(in the rows, 128 means zero)
Each row has a class, written as a number after it; each block has new classes, again numbered from 0 up.
[122 171 104 128 148  73 171 122 141 181 141 107 151 105 111 119 117 104
 120 150 127 139 148 187 132 147  89 136 110 162 169 117 148 105  91 163]
2
[128 184 101 120 110  95 188 130 118 182 184 108 157 113  87 144 133 105
 150 144 125 135 152 133 114 154  87 143  72 154 165 134  99 126 134 174]
9
[105 139 153 122  78 159 105 144 153  66 158  96 112 150 125 109 150 132
 146 139 132  87 148 143 132 111 160 185 129 134  88  68  93 166 106 141]
3
[112 167 115 116 132  74 177 119 120 187 168 132 148 101 120 132 112 126
 124 158 131 126 170 146 123 144  88 148  89 174 144 133 129 110  92 160]
7
[109 120 130  79 144 118  54 116 131 109 178 121  94 115  70 121 129 127
 117 124 134 104 140 201 130 103 123 149 153 127 129  72 101 103  61 111]
2
[131 130 113 126 141  75 147 105 122 174 123 128 133 100 121 153 120 136
 120 142 119  81 142 145 120 147  85 129 124 153 170 149 123 100  81 176]
8
[133 162 107 149 198 113 117 122 107  99 130 145 168  84 134 127 113 177
 118 111 117  22 153 179 128 149 132 110 144 100 183  83  58 143  56 107]
6
[105 166 105 126 136  74 165 121 116 179 176 133 164 102 105 138 112 132
 112 150 131 124 174 162 114 148  96 146  80 157 156 138 115 107  90 170]
7
[104 140 128 144  64 158 157 158 149  84 127  87 105 145 122 100 130 115
 157 145 167 122 131 120 134 123 158 139 116 133  87  91 111 141 145 159]
1
[113 149 142 127  76 158 148 143 141  89 132 100 106 140 128 109 127 117
 174 125 147 100 142 125 128 122 127 137 143 141  96  81 102 152 117 126]
0
[118 155 125 115  90 185 136 147 161  60 164 108 120 138 128 103 133 126
 174 123 153  93 128 133 135 136 148 158 123 126  95  72 110 147 101 123]
8
[139 113 122 148 162 108  89 107 120 104 102 159 134  73 112  83 126 158
  88 125 122  72 152 143 147 134 121 119 144 115 158 100  91 137  75 114]
4
[107 120 118  82 131 117  83 117 111 114 191 119 107  89  76 143 144 114
 139 129 146  86 139 180 124 129  98 145 127 133 118  92  78 112  97 148]
5
[147 121 118 107  94 126 109 116 143 113 155 102 100 103 135 107 120 121
 189 146 153 111 122 161 115 142 125 142 184 127 106  58 101 155 127 150]
8
[144  99 115 122 130 118  15 120  92 136 187 143 116  90  55 104 113 128
 135 109 150  58 150 231 143 115  70 137 159 110 146  82 101 102  71 135]
4
[120 151 101 118 122  60 181 122 121 196 169 130 173  83 119 147 130 107
 113 136 124 132 164 142 111 137  98 141  65 127 166 137 110 113 111 189]
6
[117 166 104 118 117  79 186 127 134 159 163 121 172 100 114 147 125 114
 120 136 122 139 164 139 105 143 119 133  78 138 161 134 105 111  98 190]
6
[105 132 126 101  72 182 141 131 120  76 142 103 124 141 123 103 128 126
 124 135 153  84 142  90 121 138 173 156 112 129 109  64  92 155 111 122]
8
[139 131 173 154 143 142 118 143 136 103 142 145  98  75 166 114 154 142
 111 115 141 156 133  39 174 114 126 103 128 123  86 159 107  85 165 123]
1
[ 93 118 106  86 124 107  66 105 120 106 207 124 113  90  90 119 125 132
 138 142 136 108 155 194 124 113 112 162 122 101 126  58  88 100  96 134]
7
[126 142 137 131  73 191 126 145 135  69 164 104  99 155 115  95 121 107
 168 131 153  89 133 138 141 129 141 154 148 142  78  57 118 161 109 130]
4
[115  47 120 122  93 150  98 110 109 102 136 122  79 172 135 113 111 133
 116 130 134  73 120 152 132  98 125 134 132 117 100 114 156  80 133 166]
4
[110  86 141 117 123 160  96 109 105  80 129 114  69 161 121 167 133 153
 110 121 112  59 125 129 137  95 141 107 133 139 110 158 141  79 118 151]
5
[114 108 149  60 126 156  99 158 137  78 191 128  74 129  91 134 154 136
 152 120 149 103 138 158 130 136  99 152 157 169  90  98  63 112  79 105]
9
[111 119 113  70 123 117  85 127 130 108 201 136 131  90 102 129 145 126
 119 123 129  81 140 181 125 139 114 148 125 112 128  73  83  99  74 136]
8
[109  72 122 162 169 121 117 110 106 110 103 160 123  78 110 101 117 154
  96  96 114  48 157 151 131 142  97 108 153  93 143 122  73 104  63 124]
4
[102  86 125  70 105  95  82 127 126 125 171 132 108  79 112 118 159 104
 140 126 143 118 150 149 135 111  88 165 117 122 123  83  80 108 108 153]
6
[108 142 115 149 103 159 105 135 137  73 158  93 111 143 134 114 117 139
 166 139 138 111 132 168 124 121 184 153 160 122 112  57 111 139 114 122]
7
[116 139 128 154 175 112 130 107 128 116 104 135 146  70 128  82 123 146
  96 114 110 104 158 115 140 130 150 119 139 100 159  97  84 114  93 105]
2
[146 102 165 152 144 146 140 154 144  99 112 134  60 100 175 120 144 136
 138 115 165 184 111  85 161 101 126 109 159 137  92 155 158 102 186 104]
1
[119 160 131 133  80 154 131 140 140 106 153  89 138 160 135 128 136 120
 177 140 144 121 133 123 100 123 164 172 146 148 108  63 101 152 130 150]
3
[127 130 123 146 163 135 140 101 121  95 110 136 128  79 146 123 128 155
 105 116 106  72 135  99 152 144 138 118 126  86 154 124  99 134 110 109]
8
[155 169 108 163  53 181 116 182 116 107 168 117 164 153  80  42 110 114
 146  93 167 111 134 154 123 104 252 139 119 137 112  45 126 164 121 110]
4
[139 123 145 154 134 130 149 139 123 127 136 120  90 105 161 152 135 119
 134 122 150 183 113  72 145 113 128 100 146 129 109 159 148  71 194 145]
1
[ 98 107 102 109 126 160 101 123  97 102 209 138 131  98  83 109 125 100
 107 104 150  70 141 161 142 123 111 164  89  62 112  65  89 104 104 117]
4
[116 178 120 112 121  75 187 131 123 180 169 138 165 105  95 153 126 112
 121 124 114 116 163 150 119 149  85 123  85 142 144 158 101 119 102 166]
0
[111 118 108  85 127 141  82 133 131  81 215 119 116 111  89 141 148 129
 134 126 123  85 138 189 136 131 123 162 119  81 125  83  59 113 115 130]
9
[114 127 123 111  84 175 118 123 129  77 156  84  81 133 136 137 139 134
 143 142 146  73 128 133 131 113 173 150 127 158  98  59 109 142 108 122]
5
[118 107 111  74  97 132  49 121 106  98 203 145 119 102  74 110 141 107
 138 116 127  75 146 187 146 122  99 149 137 107 120  58  84 109 109 142]
4
[118  84 135  98 112 133 115 116 129 104 127 153 114 133 137 162 142 163
 122 117 100  52 152 110 141 108 139 125 138 107  90 162  96  85 127 169]
3
[119 163 131 135  67 177 153 153 129  88 177  81 103 148 108 102 141 109
 193 132 153 118 139 117 121 131 126 152 115 141 102  68  88 172 159 140]
9
[112 155 111 127 121  79 151 105 140 167 172 127 152 100 110 151 138 110
 107 133 101 135 161 135 136 120 113 145  74 111 150 162 122  87 139 203]
2
[139 121 127 124 173 113 110 102 113 103 104 147 120  69 137 116 129 160
 101 117 103  64 130 105 158 141 144 103 152 109 153 117  94 112  97 106]
8
[110  70 141 100 132 125  99 112 124  93 117 130  86 164 142 160 125 148
  97 139 106  62 128 146 135  91 136 137 136 103 119 147 137  95  97 157]
6
[147 102 143 141 148 150 104 151 130 124 149 128 102 118 161  92 149 128
 160 113 153 161 109  94 148 119  98 134 141 138 117 132 129  82 166 109]
9
[119 103 151 114 125 173 136 104  90 104 106 107  82 169 118 158 106 143
 124 123 129 108 135  84 119 108 137 110 145 175 134 167 159  77 126 125]
5
[126 122 121 158 166 124 115 101 113 115  90 125 140  55 130 108 129 159
 105 123 115  74 154 117 142 151 132 108 143 125 165 116  74 125  81 108]
5
[144 124 178 155 138 143 102 128 121 115 142 121  98 119 153 114 141 134
 147 111 142 168 129  71 143  99 126 152 148 144 112 145 137 113 171 122]
3
[118  70 144  97 110 147 135 124 116  95 129 130  80 169 143 148 122 149
  83 128 126  74 126 120 139 110 159 139 118 130 104 170 155  96 132 154]
8
[114  72 123 134 111 161  98 114 106  89 150 128  94 172 119 143 112 142
 103 116 117  63 129 160 129 101 129 118 137 107 115 130 152  64 110 163]
4
[111 161 117 115 115  64 180 122 128 183 164 120 130  97  98 165 123 116
 121 154 124 110 156 147 131 147  91 134  88 154 138 155  97 108 110 196]
1
[123 140 142 131  94 224 114 129 124  97 179  57  77 157 135  96 105 105
 175 130 189 152 115 118 156 143 117 140 151 154  64  62 128 142 132  98]
2
[149 118 168 186 133 122 134 136 130 145 121 131 118  83 184  97 141 111
 128 105 141 195 128  61 145 104 111 118 139 100 118 159 148 104 197 121]
0
[153 123 157 151 148 147 129 141 123 119 144 127  80 125 146 125 148 130
 156 112 142 163 110  68 148 110 108 121 136 142 114 167 136 101 185 124]
9
[128 126 123 120 153 124 135 104  85 130 116 152 140  69  99 114 119 158
  87  99 119  65 143  60 139 151 175  97 122 111 136 129  49 127  88 105]
8
[110  96 147  91 118 155 107 118 128  73 112 156 111 179 146 147 143 153
 115 131  98  64 127  78 135 101 121  85 123  98  80 160 120 102 116 164]
6
[114 163 131 122 133  57 179 129 136 177 159 139 153  94 103 149 130 112
 119 132 118 118 167 163 115 146  68 142  96 141 149 164  99 127  98 176]
0
[116 138 130 135  71 179 153 148 142  76 147  77  94 140 116 106 131 118
 170 145 150  89 144 127 126 124 155 174 131 122 104  59  84 170 126 124]
9
[107 177 107 136  72 183 147 142 131  67 150  71 119 134 102 115 129  94
 154 128 149 107 134 129 135 120 197 132 137 105 100  29 108 145 139 136]
2
[130 176 112 126 124  81 187 140 106 186 168 123 148 107  84 151 140 111
 132 134 126 116 157 127 132 155  96 151  70 168 167 167  91 133 141 177]
9
[119  40 141 107 126 115  93 123 148  95 109 139  67 145 126 140 146 147
 135 135 104  93 132 155 129  93  95 135 163 105 119 168 125  74 135 167]
9
[136 136 183 142 152 142 132 134 128 106 147 137 100 119 166 139 152 131
 129 115 136 150 131  55 145 103 122 153 138 139  96 152 134 113 166 122]
3
[156 175 164 131 133 147 177 165 166 115 157 129  95  84 174 127 136 118
 151 134 153 181 129  77 171 115 108 100 140 161  80 133 170  70 142 112]
1
[121 106 112  82 134 112  62 115 128 107 184 112  94  83  79 131 146 116
 157 141 123 103 130 185 129 130  88 145 163  93 133  59  59 112 101 124]
9
[117 137 107 133 129  57 157 119 136 193 160 110 136  92 113 174 119 121
 100 164 133 136 139 157 113 153 113 134 112 135 140 150  93  93  98 194]
1
[103  66 142 100 103 133 118 110 122  92 116 122  96 158 136 139 120 133
 118 138 111  81 148 134 127  95 123 142 131  96 121 139 132 100 119 167]
6
[119  91 116  71 129 109  75 125 147 121 176 139 118  88 111 100 137 131
 136 128 135  91 137 207 131 138  90 157 142 120 128  75  96 110  62 121]
8
[142 138 129 142 169 112 114 105 116 109 104 138 135  60 127 134 130 163
 109 127 124  82 161 121 126 139 142 117 160 141 169 124  78 124  94 120]
5
[133 123 134 155 141 113 121 105 140 105  78 151 131  65 128  88 127 158
 133 116 118  81 163 118 159 120  99 114 126  78 144 144  88 156 125 115]
0
[141 122 121 136 135 126 124 110 119 107 115 158 140  61 117  96 118 150
 106 121 117  58 176 130 154 144 117 120 147 113 143 100  82 131  83 119]
4

Next block: new classes, numbered from 0 again.
[148 124 124 108 132 139 137 126 142 130 135 119 114 139 128 135 116 138
 108 146 133 127 124 120 129 114 112 152 121 120 127 135 114  99 117 106]
9
[138 107 138 111 124 145 141 114 123  98 132 150 136 132 118 117 105 126
 130 133 168 129 141 120 160 134 134 148 168 128  89 173 127 139  93 135]
6
[136 115 120 108 109 147 131 131 135 142 131 116 131 128 137  99 130 132
 125 126 130 128 135 136 127 122 126 122 111 108 142 133 130 121 123 126]
9
[106 115 143 114 119 117 150 104 124 110 149 142 123 166 137 122 105  96
 142 130 149 145 133 151 137 124 127 133 150 146 135 136  89 147 124 107]
3
[161 165 118 135 169 152 104 177 136 138 122 141 112 119 111 128 127 181
  83 156 100  98 113  92 125  98 130 174 108  96  97 149 120 112 121 145]
8
[173 122 122 109 164 146 107 117 153 124 130  97  97 118 111 155 115 137
 100 133 138 131 102  88 137 127 114 150 140 101 146 128 170 109 139 111]
2
[149 135 122 135 142 116 113 113 140 118 144 119 125 104 146 129 137 108
 140 133 147 119 116  91 124 144  96 122 113 125 134 114 162 114 151 115]
7
[152 126 134 127 154 151 124 120 144 113 118 130 107 138 120 129 105 127
 119 121 135 128 121 101 112 125 135 145 157 125 130 136 151 129 139 124]
2
[126 151 130 159 145 102 131 126 120 118 120 158 138 125 137 146 117 118
 142 138 135 119 113  98 130 141 132 143 155 146 105 134 127 156 137 143]
3
[103 146 132 146  98 132 145 153 123 143 104 153 143 145 159  90 147 140
 157 100  93 124 143 147  78 123 148  91 108 157 147 106 119 153 147 147]
9
[104 132 146 182 176 123 147 112 125  90 127 187 149 164 143 114  87  80
 156 117 157 111 142  77  95 152 115 135 195 197 104 147 132 178 145 131]
8
[123 148 133 160 152  74 140  96 109 114 122 127 149 125 128 215 118 110
 134 158 148 137 126 101 166 162  91 139 170 154 102 121 142 153 130 130]
0
[104 124 145 143 140 107 155 111 125  84 146 161 136 145 146 118 127 108
 177 110 145 130 138 118 115 139 120 106 164 179 123 138 133 148 141 116]
6
[101 129 143 112 109 118 154 135 125 123 148 150 124 175 139  99 115 136
 144 132 116 140 143 184 117 100 145 138 122 152 137 132  51 121 123 105]
3
[126 153 128 133 114 138 118 144 133 143 106 128 133 112 148  95 161 146
 140 113  91 121 135 133  84 123 144 100  80 137 155  96 128 115 156 138]
7
[144  95 123 126 126 149 116 104 129 117 132 120 137 118 133  98 109  90
 146 103 172 128 127  97 137 150 131 112 168 104 133 150 195 170 137 145]
2
[172 132 120 102 112 183 103 171 142 135 127 138 129 112 132  36 116 166
 104 146 128  96 130 120 126  90 157 164  74  65  84 160 111  83 106 150]
7
[156 144 118 135 165 106 128 132 146 115 156 126 113 151 136 151 115 134
 125 151 154 123 119 105 123 129  91 140 150 118 116 134 127 111 134  98]
4
[115 126 128 141 136 141 131 137 130 109 137 162 141 149 148  80 105  99
 165 118 141 111 143 131 102 120 139 113 143 131 108 148 132 147 129 141]
5
[124 105 141 135 141 145 145 110 130  91 137 173 152 163 135  83  82  73
 162 123 165 125 144 120  93 131 137 140 182 154  93 156 118 153 114 120]
1
[ 85 143 144 170  94  86 157 120  98 125 117 166 169 151 138 150 124 101
 179 125 123 141 152 174 101 155 130 119 168 187  82 127  80 180 119 146]
1
[ 80 124 137 153  82  81 154 122 103 134 153 127 152 161 150 138 136 116
 191 109 133 153 157 195 123 159 124  95 158 165 121 127 104 178 143 133]
2
[125 134 129 132 127 132 129 139 117 121 117 144 151 138 136 107 121 134
 139 128 124 123 142 124 136 118 141 117 133 119 122 128 136 142 127 147]
0
[130 171 126 142 148  75 131 141 124 134 135 110 125 127 123 209 146 169
 116 170  98 135 116 135 157 125  93 146 115 131 119 101 107 103 136 112]
0
[105 107 133 103  91 158 128 132 131 141 123 114 137 129 135  86 150 132
 132  92 116 137 152 155 111 118 166  85 105 110 187 115 129 141 145 130]
10
[ 72 179 133 189  99  63 143 137  96 148 100 150 155 121 149 201 156 134
 168 133  95 135 140 179 123 161 116 104 132 186  93 104  94 180 132 167]
5
[139 130 125 137 144 121 143 128 140 115 147 139 126 146 143 125 112 122
 138 138 142 118 122 105 111 128 106 142 137 142 118 135 126 112 135 107]
9
[132 126 132 128 119 111 128  95 128 125 135 111 132 116 141 152 135  94
 134 136 153 139 130 118 137 162  99 120 128 139 130 116 142 131 135 117]
7
[118 119 122 120 115 153 107 110 133 147 101 101 138 104 123 112 154 100
 133  92 116 144 125 131 104 142 138  83 129 120 171  90 168 175 145 140]
1
[142 104 126  77 115 155 117 117 140 129 143  92 108 106 111 129 150 142
 106 123 139 146 124 132 173 124 121 116 118  87 148 136 153 126 112 121]
6
[144  96 132 104 150 177 120 108 153 113 124 118 112 143 128  79 107 105
 130  93 141 134 131 103  97 120 147 111 151 121 175 130 171 131 149 114]
2
[112 101 119 132 104 137 130 111 123 130 140 128 157 143 161  75 130  86
 168  89 169 135 155 135 108 157 127  65 160 125 153 131 163 182 141 137]
4
[150 135 126 123 130 147 113 130 145 128 133 126 123 111 143  91 139 126
 130 122 129 117 124 106 103 123 128 119 100 114 140 116 151 109 146 128]
7
[134 123 130 128 115 119 152 129 126 123 135 146 138 147 138 130 107 128
 133 147 143 125 140 135 129 129 115 152 139 140  98 153  97 116 107 121]
9
[151 101 129 103 166 169 123 117 154  92 152 152 118 154 136  49  86  92
 135 118 161 113 121  82 112 102 149 138 150 111 148 155 144 119 137 108]
3
[134 118 133  88 132 162 113 121 152 142 113  95 113 126 112 113 143 121
 107 111 101 149 122 146  98 107 137 110 109 118 180  94 127 122 134 106]
1
[144 166 116  99 119 136 107 161 126 167  73 104 105 115 114 145 166 206
  81 138  55 132 112 155 122  93 162 135  75  97 153 101  81 115 127 144]
3
[110 144 151 148 137 100 157 117 126 112 124 145 127 148 125 191 118 129
 126 144 131 134 133 124 120 131 131 153 153 167 120 127  90 124 132 111]
10
[ 96 138 124 137 104 131 121 143 108 163 121 111 144 121 132 127 160 137
 123 115 104 133 143 159 130 138 128 102 112 127 143 121 123 176 134 152]
8
[128 154 123 146 129 104 132 128 126 142 110 119 131 137 134 167 138 140
 127 130 127 135 133 133 118 149 115 114 147 140 127 110 120 147 133 130]
4
[106 119 134 114 134  84 145  88 120 123 152  88 134 146 132 192 136 102
 136 143 136 163 137 150 165 146  84 106 139 147 163 102 126 131 138  88]
0
[140 144 128 149 141  73 131 102 120 128 131 102 116 116 116 238 125 127
 121 158 146 146 108 113 170 167  82 156 164 136 102 127 143 147 130 121]
2
[128 119 127 101 113 162 123 159 140 116 147 141 123 126 136  51 149 161
 148 103 114 121 137 143 123  96 151 102 103 104 142 138 133 121 129 132]
6
[108 148 141 124  93 130 148 150 111 137 111 164 133 154 124 117 115 161
 123 145 103 133 147 182 132 107 165 157 119 132 104 143  47 135 101 143]
3
[123 119 124  85 122 130 128 131 138 142 164  94 111 146 122 129 130 138
 117 145 122 141 138 187 139 101 115 126  96 106 146 134  85  88 111  97]
5
[114 163 141 148 162 108 147 160 131 119 145 156 116 172 131 146 117 154
 124 156  98 117 132 139 103 105 111 164 128 166 104 136  63 110 132 104]
8
[102 171 122 213 155  74 140 133 118 111 105 172 160 151 172 165 139 103
 185 114 132 119 127  89  70 177 110  88 189 202  99 102 151 191 170 146]
4
[126 120 134 126 124 121 136 104 119 115 131 146 132 141 129 138 100 100
 130 140 159 134 124 121 157 140 127 149 163 129 108 149 115 159 113 133]
3
[166 139 112 117 143 113 117 140 139 131 157 112 114 135 128 152 120 151
 110 160 156 124 122 122 151 123  95 148 133  83 105 146 121 109 115 112]
4
[143 106 142 126 157 175 135 103 137  85 104 163 137 126 128  83 101 100
 140  99 162 115 131  66 115 139 153 123 182 147 119 155 178 155 126 145]
6
[136 153 132 126 122 123 126 138 135 135 125 128 122 123 142 122 144 150
 124 140 107 124 129 138 108 117 123 135  86 138 129 112 101  93 136 120]
7
[126 101 115 100  89 117 128  95 122 159 140  76 134 111 130 172 146 114
 114 134 156 156 132 149 174 160  92 110 121 105 153 121 147 155 116 122]
9
[137 158 128 118 160 143 116 158 143 150 121 111 100 133 112 152 144 175
  80 146  80 124 119 130 118  99 120 153  96 120 144 116  98 105 133 118]
8
[150 114 124 100 147 142 119 108 137 122 131 103 130 131 111 146 113 124
 101 146 145 137 130 111 163 126 113 136 143  96 140 128 149 115 119 114]
0
[145 130 121 130 148 146 118 165 151 110 155 148 127 128 136  80 123 145
 139 126 129  99 123  90 108  98 150 134 111  93 134 142 144 101 150 123]
10
[135 125 120 141 156 103 129 130 132  99 175 134 145 145 147 110 115 111
 160 137 153 118 127 101 140 131  98 117 145 120 124 131 158 123 148 109]
0
[122 118 122  82  94 176 108 148 138 158 115 103 126 126 120  69 156 148
 120 102  84 143 142 187  96  90 161  98  83  94 172 103 109 126 125 128]
1
[135 156 138 165 123 124 137 143 119 108 114 186 152 132 150 100 108 127
 153 144 136 102 141 110 102 133 138 155 134 151  62 150 106 124 120 154]
7
[131 164 127 177 136  96 155 167 122 103 141 190 145 157 162 109 112 141
 166 143 119  96 125 106  84 115 118 146 131 169  80 145 100 111 138 124]
9
[136 106 130  93 147 179 125 144 143 124 169 126 114 163 124  57 104 131
 107 130 135 117 141 139 116  85 131 146 119 100 138 164 102 104 118 104]
8
[132 130 129 119 131 149 126 135 131 130 121 136 130 134 123 118 110 132
 120 137 130 120 141 145 123 115 143 139 129 117 107 149 106 122 106 141]
5
[166 109 130  87 113 210 106 126 145 136  97 127 129 111 123  49 115 126
  97 114 135 116 143 112 108 107 170 134 103  87 140 139 144 102 113 148]
7
[171  87 130  95 185 190 115 110 165  92 147 157 117 147 129  60  73  83
 114 124 176 108 105  51 104  90 149 157 158 105 154 159 164 109 135 100]
3
[119 141 143 130 101 142 134 124 125 139  99 135 139 125 143 106 141 125
 134 116 109 133 147 147  93 133 148 113 109 156 136 109 109 123 133 141]
7
[121 173 137 130 121 130 132 176 131 148  95 135 121 124 117 154 155 206
 104 136  59 122 137 150 102  91 174 145  82 130 142 109  68  88 135 134]
10
[136 135 117 144 146 130 111 129 135 129 119 116 124 114 134 131 137 134
 143 108 120 126 118 102 112 139 129 110 136 128 151 115 174 146 163 133]
2
[105 121 151 147 136  72 156  65 121 106 136 119 129 125 131 252 135  75
 141 125 157 155 130 102 135 174 100 112 183 184 161 107 144 152 151 100]
10
[ 93 144 126 160 110  75 148 115 110 135 130 126 151 150 161 160 147 111
 172 116 136 146 149 161 112 167 100  78 155 169 138 107 117 174 146 125]
4
[124  80 112  94 127 162 103 105 132 144 162  82 132 118 129  92 141  91
 117 109 161 137 137 125 150 138 105  90 128  80 177 140 179 170 137 120]
8
[174  99 113  86 136 208  93 152 154 129 131 128 134 119 111  23 103 128
 109 121 139 107 126 108 109  90 164 144 116  54 117 157 148 112 109 137]
1
[129 121 140 103 129 163 137 130 138 113 119 140 118 135 118  97 129 152
 123 114 122 130 134 130 124 110 151 127 133 134 133 139 122 120 116 128]
6
